Below are the code and all the weights of a small trained network. Each question names an input and a class and asks about switching units off, where a switched-off unit gives its printed mean instead of its output.

import numpy as np


def w(rows, s, z=0):
    codes = np.array(rows[::2]) - 128.0
    scale = np.full(codes.shape[1], s)
    scale[-1] = z or s
    return codes * scale


def f(y):
    return np.maximum(y, 0)


def log_softmax(a):
    a = a - a.max(-1, keepdims=True)
    return a - np.log(np.exp(a).sum(-1, keepdims=True))


def net(x, mask):
    res = np.array(x, float).reshape(1, 5) / 4 @ E
    y = f(res @ A[0][:, :-1].T + A[0][:, -1])
    res = res + np.where(mask, y, B[0][:, -1]) @ B[0][:, :-1]
    return log_softmax(res[-1] @ U[:, :-1].T + U[:, -1])


A, B = {}, {}
E = w([
[132,79,142,36],'x0',
[136,130,117,126],'x1',
[3,122,14,91],'x2',
[191,6,68,142],'x3',
[188,151,76,111],'x4',
],0.0076)
A[0] = w([
[134,78,59,152,148],'n1',
[158,149,177,93,222],'n2',
[169,112,157,96,62],'n3',
[122,127,138,51,245],'n4',
[187,102,148,202,217],'n5',
[210,189,178,176,228],'n6',
[101,156,111,191,214],'n7',
[156,248,143,150,190],'n8',
[135,163,159,143,75],'n9',
[145,114,139,171,198],'n10',
[143,131,124,161,57],'n11',
[86,123,60,216,144],'n12',
[117,124,99,105,166],'n13',
[102,107,141,109,124],'n14',
[89,109,108,88,238],'n15',
[160,105,180,91,153],'n16',
[144,125,143,176,130],'n17',
[98,82,103,176,166],'n18',
[102,136,175,116,180],'n19',
[177,41,183,87,142],'n20',
[123,137,117,169,252],'n21',
[143,132,125,193,162],'n22',
[158,79,155,109,55],'n23',
[177,33,114,84,234],'n24',
[179,93,97,169,154],'n25',
[153,130,128,180,163],'n26',
[97,72,140,112,13],'n27',
],0.014,0.0032)
B[0] = w([
[116,42,87,177,187],'n1',
[166,161,195,18,195],'n2',
[145,207,110,124,158],'n3',
[193,44,211,82,176],'n4',
[96,110,187,174,202],'n5',
[49,145,235,88,250],'n6',
[48,209,72,169,189],'n7',
[2,179,139,89,239],'n8',
[105,198,116,105,168],'n9',
[103,98,170,177,165],'n10',
[143,107,185,198,139],'n11',
[100,156,45,192,194],'n12',
[130,54,141,82,158],'n13',
[150,116,111,80,145],'n14',
[177,25,111,94,181],'n15',
[172,205,138,63,176],'n16',
[53,56,219,165,160],'n17',
[108,89,10,218,170],'n18',
[148,145,89,67,176],'n19',
[223,207,121,187,194],'n20',
[43,135,83,185,173],'n21',
[16,66,147,172,168],'n22',
[169,168,159,220,156],'n23',
[186,81,182,203,210],'n24',
[103,87,161,185,175],'n25',
[64,84,189,210,165],'n26',
[222,109,135,119,145],'n27',
],0.0065,0.012)
U = w([
[55,166,177,128,7],'0',
[103,246,68,167,204],'1',
[84,94,188,156,218],'2',
[106,108,75,165,27],'3',
[157,186,188,62,53],'4',
[92,65,165,78,253],'5',
[202,181,155,173,114],'6',
[146,56,137,122,19],'7',
],0.012,0.004)

Each question gives the input, the list of numbers given to net, and the class t.
The units are the neurons (one row each of A and B). Each row of codes is followed by its name. A weight is (code - 128) times the scale printed after its matrix; where a second scale follows, it is the last column's (A, B and U).
mask holds one flag per neuron, in row order. A switched-off neuron (its flag False) gives its mean, the last column of its row in B, instead of its output. The means were averaged over made-up inputs and are rounded, as every weight is.
A unit's drop is (log p(t) with every unit on - log p(t) with that unit switched off) / (log p(t) with every unit on - log p(t) with every unit switched off).
The circuit of an input: a set's keep is (log p(t) with only the set's units on - log p(t) with every unit switched off) / (log p(t) with every unit on - log p(t) with every unit switched off). Starting from the 12 units with the biggest drops (on a tie, the unit counted first), units are removed one at a time, each time the one whose removal leaves the highest keep (on an exact tie, the one counted first), for as long as the keep stays at least 0.8.
units of the circuit, in order: the units of the circuit, biggest drop first
k most important neurons: the k neurons with the biggest drops, biggest first
drop of u: that unit's drop, to one decimal
input [-7,-1,6,1,6], class 3: units of the circuit, in order -> [n1, n6]
input [0,-5,7,-6,-3], class 1: 2 most important neurons -> [n6, n7]
input [-8,5,1,6,4], class 3: units of the circuit, in order -> [n12, n1]
input [-2,4,2,8,6], class 3: units of the circuit, in order -> [n6, n18]
input [-1,4,1,-2,3], class 1: units of the circuit, in order -> [n6, n24]
input [2,8,-5,3,-3], class 6: units of the circuit, in order -> [n20, n8]
input [5,0,-6,1,7], class 6: units of the circuit, in order -> [n20]
input [-2,7,7,-2,-7], class 1: units of the circuit, in order -> [n7, n12]
input [0,2,1,6,3], class 3: 2 most important neurons -> [n6, n2]
input [0,2,7,-4,-3], class 1: 3 most important neurons -> [n6, n12, n7]
input [4,8,-7,1,6], class 6: 3 most important neurons -> [n20, n24, n23]
input [0,-7,3,5,-7], class 3: 2 most important neurons -> [n18, n6]
input [5,4,-2,7,8], class 6: drop of n20 -> 0.2
input [-5,7,7,4,6], class 3: most important neuron -> [n1]
input [-8,-1,1,7,-3], class 3: drop of n12 -> 0.4
input [6,3,-4,-2,6], class 4: drop of n20 -> 0.0
